Here is a tiny trained network, its code and every weight. The questions are about switching its units off for an input and a target symbol, where a switched-off unit gives its printed mean instead of its output.

import numpy as np


def w(rows, s, z=0):
    codes = np.array(rows[::2]) - 128.0
    scale = np.full(codes.shape[1], s)
    scale[-1] = z or s
    return codes * scale


def norm(h):
    return h / np.sqrt((h * h).mean(-1, keepdims=True) + 1e-5)


def f(y):
    return np.maximum(y, 0)


def softmax(a):
    e = np.exp(a - a.max(-1, keepdims=True))
    return e / e.sum(-1, keepdims=True)


def log_softmax(a):
    a = a - a.max(-1, keepdims=True)
    return a - np.log(np.exp(a).sum(-1, keepdims=True))


def net(x, mask):
    ids = ['αγδηθλμξπστφω'.index(c) for c in x.split()]
    T = len(ids)
    res = E[ids] + P[:T]
    u = 0
    for l in range(2):
        r = norm(res)
        for j in range(2):
            rows = slice(2 * j, 2 * j + 2)
            q, k, v = (r @ M[l][rows].T for M in (Q, K, V))
            z = softmax(np.where(np.tri(T) > 0, q @ k.T / 2**0.5, -1e9)) @ v
            o = O[l][rows]
            res = res + np.where(mask[u + j], z, o[:, -1]) @ o[:, :-1]
        u += 2
        y = f(norm(res) @ A[l][:, :-1].T + A[l][:, -1])
        res = res + np.where(mask[u : u + 8], y, B[l][:, -1]) @ B[l][:, :-1]
        u += 8
    return log_softmax(norm(res)[-1] @ U[:, :-1].T + U[:, -1])


Q, K, V, O, A, B = {}, {}, {}, {}, {}, {}
E = w([
[31,123,97,98,148,195,150,113,97],'α',
[95,181,156,83,110,87,89,252,117],'γ',
[185,109,152,194,179,108,155,203,142],'δ',
[143,101,97,132,92,128,158,151,215],'η',
[44,74,122,152,179,163,90,95,97],'θ',
[20,235,103,128,110,142,150,154,161],'λ',
[99,155,40,222,153,66,156,94,141],'μ',
[112,176,132,130,31,83,113,176,104],'ξ',
[151,156,118,62,102,170,93,203,120],'π',
[156,227,128,131,142,5,176,175,142],'σ',
[189,160,34,86,122,97,188,169,106],'τ',
[190,132,13,159,231,196,78,114,138],'φ',
[165,47,91,148,126,79,116,123,76],'ω',
],0.018)
P = w([
[97,106,71,45,255,38,62,186,240],'0',
[108,119,73,90,218,54,97,195,182],'1',
[105,130,82,109,183,74,116,194,144],'2',
[104,138,88,120,153,98,126,188,123],'3',
[110,144,96,127,134,116,144,176,107],'4',
[115,145,104,136,113,131,155,170,91],'5',
[117,153,111,137,107,143,169,164,85],'6',
[122,160,117,137,95,152,183,162,75],'7',
[129,164,128,132,85,161,199,156,65],'8',
[126,170,135,135,77,170,214,148,58],'9',
[139,181,139,136,73,178,224,139,51],'10',
[144,196,150,132,66,189,239,135,37],'11',
],0.0068)
Q[0] = w([
[136,118,152,140,133,134,119,127,144],'0.h0',
[151,111,146,129,131,152,121,114,152],'0.h0',
[208,36,181,218,116,79,139,146,112],'0.h1',
[180,252,152,159,41,96,184,178,195],'0.h1',
],0.033)
K[0] = w([
[124,124,132,134,144,128,131,150,132],'0.h0',
[120,116,116,139,125,129,136,147,149],'0.h0',
[227,30,162,228,80,1,100,121,149],'0.h1',
[180,223,140,148,41,140,244,226,153],'0.h1',
],0.027)
V[0] = w([
[155,76,216,189,126,159,217,180,254],'0.h0',
[150,173,212,210,212,171,159,193,4],'0.h0',
[136,210,143,136,76,237,239,107,73],'0.h1',
[134,114,113,139,144,104,90,122,144],'0.h1',
],0.007)
O[0] = w([
[125,153,113,254,3,123,62,155,64,195],'0.h0',
[182,105,218,88,148,47,153,91,64,239],'0.h0',
[102,150,35,180,100,85,28,192,105,4],'0.h1',
[132,123,142,110,131,135,157,108,129,111],'0.h1',
],0.0041,0.0012)
A[0] = w([
[142,90,96,128,188,162,52,183,111,127],'0.n0',
[130,28,96,116,116,34,20,97,123,5],'0.n1',
[182,89,144,132,110,102,121,89,81,109],'0.n2',
[143,91,130,89,84,66,148,121,156,127],'0.n3',
[149,154,82,171,207,176,90,62,118,127],'0.n4',
[184,68,69,152,142,108,164,143,150,143],'0.n5',
[112,104,166,76,108,182,192,72,125,47],'0.n6',
[255,140,78,74,177,174,71,111,127,63],'0.n7',
],0.016,0.0034)
B[0] = w([
[121,77,127,124,171,120,163,161,187,188],'0.n0',
[72,33,123,154,110,105,215,108,248,144],'0.n1',
[68,135,146,179,75,105,183,126,100,171],'0.n2',
[154,141,88,145,93,99,70,145,173,172],'0.n3',
[116,128,56,181,137,73,75,62,80,164],'0.n4',
[184,177,93,93,155,189,137,78,167,255],'0.n5',
[146,132,110,64,100,186,154,100,25,160],'0.n6',
[125,111,34,194,49,115,72,198,114,170],'0.n7',
],0.014,0.012)
Q[1] = w([
[251,124,127,211,158,120,162,115,147],'1.h0',
[91,108,162,139,226,150,171,99,85],'1.h0',
[97,110,137,142,79,192,89,84,108],'1.h1',
[84,123,89,80,109,83,104,111,127],'1.h1',
],0.03)
K[1] = w([
[254,139,149,175,130,130,138,102,102],'1.h0',
[95,80,114,186,195,132,166,127,84],'1.h0',
[109,114,131,147,92,170,128,120,118],'1.h1',
[101,136,110,127,120,96,135,123,100],'1.h1',
],0.037)
V[1] = w([
[164,163,134,97,83,144,173,106,47],'1.h0',
[128,61,89,211,129,69,152,108,184],'1.h0',
[160,145,97,126,108,183,84,130,158],'1.h1',
[149,171,121,196,124,107,172,196,2],'1.h1',
],0.014)
O[1] = w([
[45,160,181,193,122,103,79,173,176,47],'1.h0',
[87,158,160,30,107,209,136,78,77,254],'1.h0',
[89,96,199,139,100,99,118,96,71,252],'1.h1',
[144,67,93,4,172,203,153,75,205,19],'1.h1',
],0.0043,0.0052)
A[1] = w([
[153,142,149,139,174,98,115,151,121,64],'1.n0',
[178,129,148,119,182,156,98,100,193,89],'1.n1',
[115,97,202,99,172,112,121,180,137,5],'1.n2',
[188,70,129,142,141,114,143,67,137,122],'1.n3',
[129,42,193,164,134,139,95,44,105,28],'1.n4',
[91,100,128,141,150,118,155,48,152,88],'1.n5',
[126,83,103,160,108,157,117,131,88,157],'1.n6',
[132,69,129,107,206,125,106,71,254,133],'1.n7',
],0.023,0.0032)
B[1] = w([
[137,96,127,99,112,172,175,96,112,198],'1.n0',
[158,111,60,108,194,87,105,197,115,254],'1.n1',
[115,200,138,118,120,205,34,173,129,156],'1.n2',
[135,187,123,167,95,166,131,178,68,235],'1.n3',
[253,69,123,155,94,67,76,168,177,146],'1.n4',
[186,163,94,66,151,146,70,146,119,211],'1.n5',
[129,108,152,120,136,143,158,119,214,230],'1.n6',
[78,138,233,219,103,97,107,65,238,249],'1.n7',
],0.019,0.0073)
U = w([
[180,134,48,64,135,165,146,164,77,108],'α',
[114,141,198,105,135,184,77,165,108,36],'γ',
[145,192,136,148,170,102,91,35,67,27],'δ',
[158,113,189,201,211,139,193,176,84,148],'η',
[125,112,157,113,55,49,107,150,79,94],'θ',
[128,154,113,139,138,116,81,151,215,239],'λ',
[83,33,81,194,146,118,111,75,83,115],'μ',
[136,136,156,143,55,180,191,58,121,180],'ξ',
[29,165,108,136,150,106,182,132,117,1],'π',
[230,43,192,113,116,119,71,94,103,76],'σ',
[89,69,148,77,199,165,141,52,140,172],'τ',
[160,129,146,72,154,18,199,86,136,50],'φ',
[102,5,148,119,114,135,161,196,147,45],'ω',
],0.011,0.0053)

Each question gives the input, a string of symbols that net reads in full, and the target symbol t.
The units are the heads (2 rows each of Q, K, V and O) and the neurons (one row each of A and B). Each row of codes is followed by its name. A weight is (code - 128) times the scale printed after its matrix; where a second scale follows, it is the last column's (O, A, B and U).
mask holds one flag per unit, layer by layer, with each layer's heads first. A switched-off unit (its flag False) gives its mean, the last column of its rows in O or B, instead of its output. The means were averaged over made-up inputs and are rounded, as every weight is.
A unit's drop is (log p(t) with every unit on - log p(t) with that unit switched off) / (log p(t) with every unit on - log p(t) with every unit switched off).
The circuit of an input: a set's keep is (log p(t) with only the set's units on - log p(t) with every unit switched off) / (log p(t) with every unit on - log p(t) with every unit switched off). Starting from the 12 units with the biggest drops (on a tie, the unit counted first), units are removed one at a time, each time the one whose removal leaves the highest keep (on an exact tie, the one counted first), for as long as the keep stays at least 0.8.
circuit, biggest first: the units of the circuit, biggest drop first
top k neurons in layer l: the k neurons of layer l with the biggest drops, biggest first
heads that matter: for each layer, one digit per head in row order, 1 if its drop is at least 0.15 and else 0, layers parted by /
input θ τ δ θ, target α: heads that matter	01 / 01
input ω ξ τ π, target ω: heads that matter	00 / 00
input α γ δ ω δ, target α: heads that matter	10 / 01
input η π φ η, target α: circuit, biggest first	[1.h1 1.n7]
input ω η λ δ δ τ θ δ α, target τ: heads that matter	01 / 00
input ξ φ α τ δ σ α α δ σ θ ξ, target α: heads that matter	11 / 11
input π λ δ μ η α μ π δ ξ ω γ, target γ: top 3 neurons in layer 1	[1.n2 1.n1 1.n5]
input δ φ η α η σ λ δ π η σ, target α: heads that matter	01 / 01
input η τ τ δ η η α π σ η σ, target α: heads that matter	11 / 01
input μ σ σ ξ δ η θ ω δ, target α: top 3 neurons in layer 1	[1.n7 1.n1 1.n6]
input δ σ θ γ ω δ, target η: circuit, biggest first	[1.n5 0.n3]
input η σ η ω λ π η θ δ μ η, target ξ: heads that matter	10 / 01
input δ φ σ γ ω γ μ γ, target γ: top neuron in layer 1	[1.n2]
input τ τ δ η φ τ λ η γ δ α η, target ξ: heads that matter	11 / 01
input τ δ λ δ θ, target σ: heads that matter	01 / 00
input α τ δ δ ω σ α σ ξ, target θ: top neuron in layer 1	[1.n6]
input α ξ θ δ δ α α μ, target δ: top 3 neurons in layer 0	[0.n4 0.n0 0.n7]
input η π δ, target η: heads that matter	11 / 01
input ω η σ σ ω γ δ λ σ ω λ, target π: top 2 neurons in layer 0	[0.n5 0.n3]
input α γ δ γ μ η η, target α: top neuron in layer 0	[0.n0]
input θ ω ξ δ δ θ η η δ π δ ξ, target α: top 2 neurons in layer 0	[0.n7 0.n3]
input δ η φ θ ω δ ξ ξ η η η δ, target ξ: top 2 neurons in layer 1	[1.n1 1.n0]
input λ π θ δ σ, target φ: top 2 neurons in layer 1	[1.n0 1.n3]
